Here is a tiny trained network, its code and every weight. The questions are about switching its units off for an input and a target symbol, where a switched-off unit gives its printed mean instead of its output.

import numpy as np


def w(rows, s, z=0):
    codes = np.array(rows[::2]) - 128.0
    scale = np.full(codes.shape[1], s)
    scale[-1] = z or s
    return codes * scale


def f(y):
    return np.maximum(y, 0)


def softmax(a):
    e = np.exp(a - a.max(-1, keepdims=True))
    return e / e.sum(-1, keepdims=True)


def log_softmax(a):
    a = a - a.max(-1, keepdims=True)
    return a - np.log(np.exp(a).sum(-1, keepdims=True))


def net(x, mask):
    ids = ['βγδεηθξπσφω'.index(c) for c in x.split()]
    T = len(ids)
    res = E[ids] + P[:T]
    u = 0
    for l in range(3):
        q, k, v = (res @ M[l].T for M in (Q, K, V))
        z = softmax(np.where(np.tri(T) > 0, q @ k.T / 4**0.5, -1e9)) @ v
        res = res + np.where(mask[u], z, O[l][:, -1]) @ O[l][:, :-1]
        u += 1
        y = f(res @ A[l][:, :-1].T + A[l][:, -1])
        res = res + np.where(mask[u : u + 8], y, B[l][:, -1]) @ B[l][:, :-1]
        u += 8
    return log_softmax(res[-1] @ U[:, :-1].T + U[:, -1])


Q, K, V, O, A, B = {}, {}, {}, {}, {}, {}
E = w([
[155,107,139,156,132],'β',
[87,147,84,180,168],'γ',
[108,144,188,191,99],'δ',
[85,162,134,106,173],'ε',
[152,112,160,161,147],'η',
[182,157,109,174,172],'θ',
[110,139,165,131,174],'ξ',
[203,169,185,137,1],'π',
[171,97,82,133,172],'σ',
[193,102,102,103,165],'φ',
[128,243,50,101,132],'ω',
],0.019)
P = w([
[109,50,110,127,122],'0',
[168,238,152,115,199],'1',
[122,174,125,86,197],'2',
[109,139,94,93,204],'3',
[138,133,65,105,216],'4',
[140,92,43,94,177],'5',
[127,59,15,88,157],'6',
[121,120,8,71,127],'7',
],0.012)
Q[0] = w([
[148,49,22,147,72],'L0H1',
[238,191,90,121,81],'L0H1',
[29,43,137,27,151],'L0H1',
[52,1,253,14,115],'L0H1',
],0.0049)
K[0] = w([
[72,62,205,72,154],'L0H1',
[75,176,86,190,95],'L0H1',
[188,181,237,142,153],'L0H1',
[175,230,206,154,254],'L0H1',
],0.0072)
V[0] = w([
[166,106,106,117,129],'L0H1',
[46,1,80,143,34],'L0H1',
[140,122,31,245,121],'L0H1',
[76,145,48,10,77],'L0H1',
],0.0069)
O[0] = w([
[44,116,108,122,127,167],'L0H1',
[81,117,87,37,65,4],'L0H1',
[178,225,2,160,47,247],'L0H1',
[176,176,145,115,135,25],'L0H1',
],0.0068,0.0025)
A[0] = w([
[164,86,54,37,101,193],'L0N1',
[99,127,50,131,142,85],'L0N2',
[83,220,213,55,64,77],'L0N3',
[133,64,141,119,4,71],'L0N4',
[140,238,221,149,161,3],'L0N5',
[242,217,93,225,178,71],'L0N6',
[223,83,179,254,47,122],'L0N7',
[116,182,85,122,73,86],'L0N8',
],0.0061,0.0045)
B[0] = w([
[165,89,150,163,175,199],'L0N1',
[199,148,172,2,102,165],'L0N2',
[110,35,151,185,169,160],'L0N3',
[123,217,108,118,149,162],'L0N4',
[177,98,86,102,84,157],'L0N5',
[29,50,173,154,103,253],'L0N6',
[45,199,97,140,221,203],'L0N7',
[185,129,78,126,74,163],'L0N8',
],0.0074)
Q[1] = w([
[164,169,241,169,205],'L1H1',
[159,119,43,254,128],'L1H1',
[194,163,123,128,176],'L1H1',
[106,71,198,89,69],'L1H1',
],0.0066)
K[1] = w([
[85,115,41,118,207],'L1H1',
[65,2,141,71,72],'L1H1',
[105,121,74,121,66],'L1H1',
[187,238,248,196,135],'L1H1',
],0.0076)
V[1] = w([
[149,158,23,87,150],'L1H1',
[2,159,206,125,236],'L1H1',
[104,70,74,102,156],'L1H1',
[45,147,103,134,84],'L1H1',
],0.0093)
O[1] = w([
[148,155,198,255,170,235],'L1H1',
[198,101,100,86,28,222],'L1H1',
[155,88,179,109,99,251],'L1H1',
[115,20,31,204,107,140],'L1H1',
],0.0082,0.0026)
A[1] = w([
[142,133,166,139,168,125],'L1N1',
[225,164,179,139,64,41],'L1N2',
[31,163,181,36,200,115],'L1N3',
[46,155,110,138,215,167],'L1N4',
[3,87,64,66,114,254],'L1N5',
[78,98,99,120,164,127],'L1N6',
[9,240,40,85,119,104],'L1N7',
[106,229,139,165,12,154],'L1N8',
],0.0055,0.0035)
B[1] = w([
[102,138,117,140,104,184],'L1N1',
[63,136,114,187,95,170],'L1N2',
[156,64,111,192,76,154],'L1N3',
[132,91,103,147,131,237],'L1N4',
[255,153,155,101,119,209],'L1N5',
[140,105,96,123,125,165],'L1N6',
[170,86,206,127,167,175],'L1N7',
[110,186,127,120,152,252],'L1N8',
],0.0085,0.0033)
Q[2] = w([
[254,152,178,139,139],'L2H1',
[244,181,135,125,138],'L2H1',
[243,195,129,223,155],'L2H1',
[133,133,160,68,95],'L2H1',
],0.006)
K[2] = w([
[85,191,40,27,229],'L2H1',
[141,80,7,230,94],'L2H1',
[253,103,61,174,119],'L2H1',
[75,87,186,163,142],'L2H1',
],0.0064)
V[2] = w([
[140,101,39,92,75],'L2H1',
[80,161,117,181,87],'L2H1',
[119,249,174,121,62],'L2H1',
[105,80,183,172,96],'L2H1',
],0.012)
O[2] = w([
[108,10,169,166,102,102],'L2H1',
[172,73,12,113,154,130],'L2H1',
[231,170,138,151,138,2],'L2H1',
[110,147,70,32,94,153],'L2H1',
],0.012,0.006)
A[2] = w([
[88,94,117,224,102,39],'L2N1',
[91,132,139,254,125,120],'L2N2',
[70,163,226,213,149,38],'L2N3',
[70,194,58,90,204,26],'L2N4',
[228,72,191,151,48,30],'L2N5',
[166,195,120,199,90,16],'L2N6',
[228,16,93,39,169,255],'L2N7',
[203,116,113,36,202,174],'L2N8',
],0.0077,0.0065)
B[2] = w([
[163,141,112,73,185,171],'L2N1',
[171,3,42,134,154,184],'L2N2',
[203,86,158,39,246,160],'L2N3',
[241,12,201,32,104,238],'L2N4',
[213,139,95,26,203,192],'L2N5',
[55,99,114,68,133,160],'L2N6',
[127,228,99,206,76,254],'L2N7',
[80,254,196,166,23,191],'L2N8',
],0.0053,0.0084)
U = w([
[46,163,132,126,199,215],'β',
[175,135,70,116,254,1],'γ',
[130,90,94,129,156,129],'δ',
[142,128,173,97,86,88],'ε',
[55,163,178,122,150,188],'η',
[42,166,92,144,90,134],'θ',
[184,106,158,95,100,58],'ξ',
[192,189,137,222,205,175],'π',
[112,155,158,71,197,57],'σ',
[90,151,174,78,159,110],'φ',
[190,173,95,151,86,179],'ω',
],0.0082,0.0089)

Each question gives the input, a string of symbols that net reads in full, and the target symbol t.
The units are the heads (4 rows each of Q, K, V and O) and the neurons (one row each of A and B). Each row of codes is followed by its name. A weight is (code - 128) times the scale printed after its matrix; where a second scale follows, it is the last column's (O, A, B and U).
mask holds one flag per unit, layer by layer, with each layer's heads first. A switched-off unit (its flag False) gives its mean, the last column of its rows in O or B, instead of its output. The means were averaged over made-up inputs and are rounded, as every weight is.
A unit's drop is (log p(t) with every unit on - log p(t) with that unit switched off) / (log p(t) with every unit on - log p(t) with every unit switched off).
The circuit of an input: a set's keep is (log p(t) with only the set's units on - log p(t) with every unit switched off) / (log p(t) with every unit on - log p(t) with every unit switched off). Starting from the 12 units with the biggest drops (on a tie, the unit counted first), units are removed one at a time, each time the one whose removal leaves the highest keep (on an exact tie, the one counted first), for as long as the keep stays at least 0.8.
circuit, biggest first: the units of the circuit, biggest drop first
top k neurons: the k neurons with the biggest drops, biggest first
top k neurons in layer l: the k neurons of layer l with the biggest drops, biggest first
input π ξ δ γ, target π: circuit, biggest first => (L2H1; L1H1)
input π β β β ω σ φ, target π: circuit, biggest first => (L1H1; L0N6; L0N1)
input π θ β γ σ π ω η, target π: circuit, biggest first => (L0N6; L1H1; L2H1)
input π θ δ γ π π, target π: circuit, biggest first => (L2H1; L0N7)
input π φ γ π β, target π: top neuron in layer 2 => (L2N4)
input π β σ θ π γ, target π: circuit, biggest first => (L1H1; L2H1)
input γ θ β, target γ: top 2 neurons => (L2N4; L0N2)
input δ π π δ θ γ δ, target δ: circuit, biggest first => (L1H1; L2H1; L0N7)
input δ σ ε θ θ, target δ: circuit, biggest first => (L2H1; L1H1)
input δ θ π, target δ: circuit, biggest first => (L1H1; L2H1; L0H1; L2N2)
input θ ω ω δ δ π η, target ω: top 2 neurons => (L0N6; L2N7)
input β γ ω, target π: top 3 neurons in layer 0 => (L0N8; L0N6; L0N1)
input γ φ π π π δ ξ, target ω: top 3 neurons => (L2N8; L2N4; L0N7)
input φ ω ω η, target π: circuit, biggest first => (L2H1)
input δ π θ θ, target δ: circuit, biggest first => (L1H1; L2H1)
input δ π π π δ γ ω π, target δ: circuit, biggest first => (L2H1; L1H1; L0H1)
input γ γ δ θ η ε ω ω, target γ: top 4 neurons => (L0N8; L2N2; L2N7; L2N4)
input π π π ξ, target π: top 3 neurons => (L0N6; L0N7; L0N4)
input γ σ σ ω π, target γ: top 3 neurons in layer 0 => (L0N7; L0N2; L0N8)
input β π γ π π π π σ, target π: top 2 neurons => (L0N6; L0N4)
input θ θ γ β, target θ: top 3 neurons => (L0N6; L2N4; L2N7)
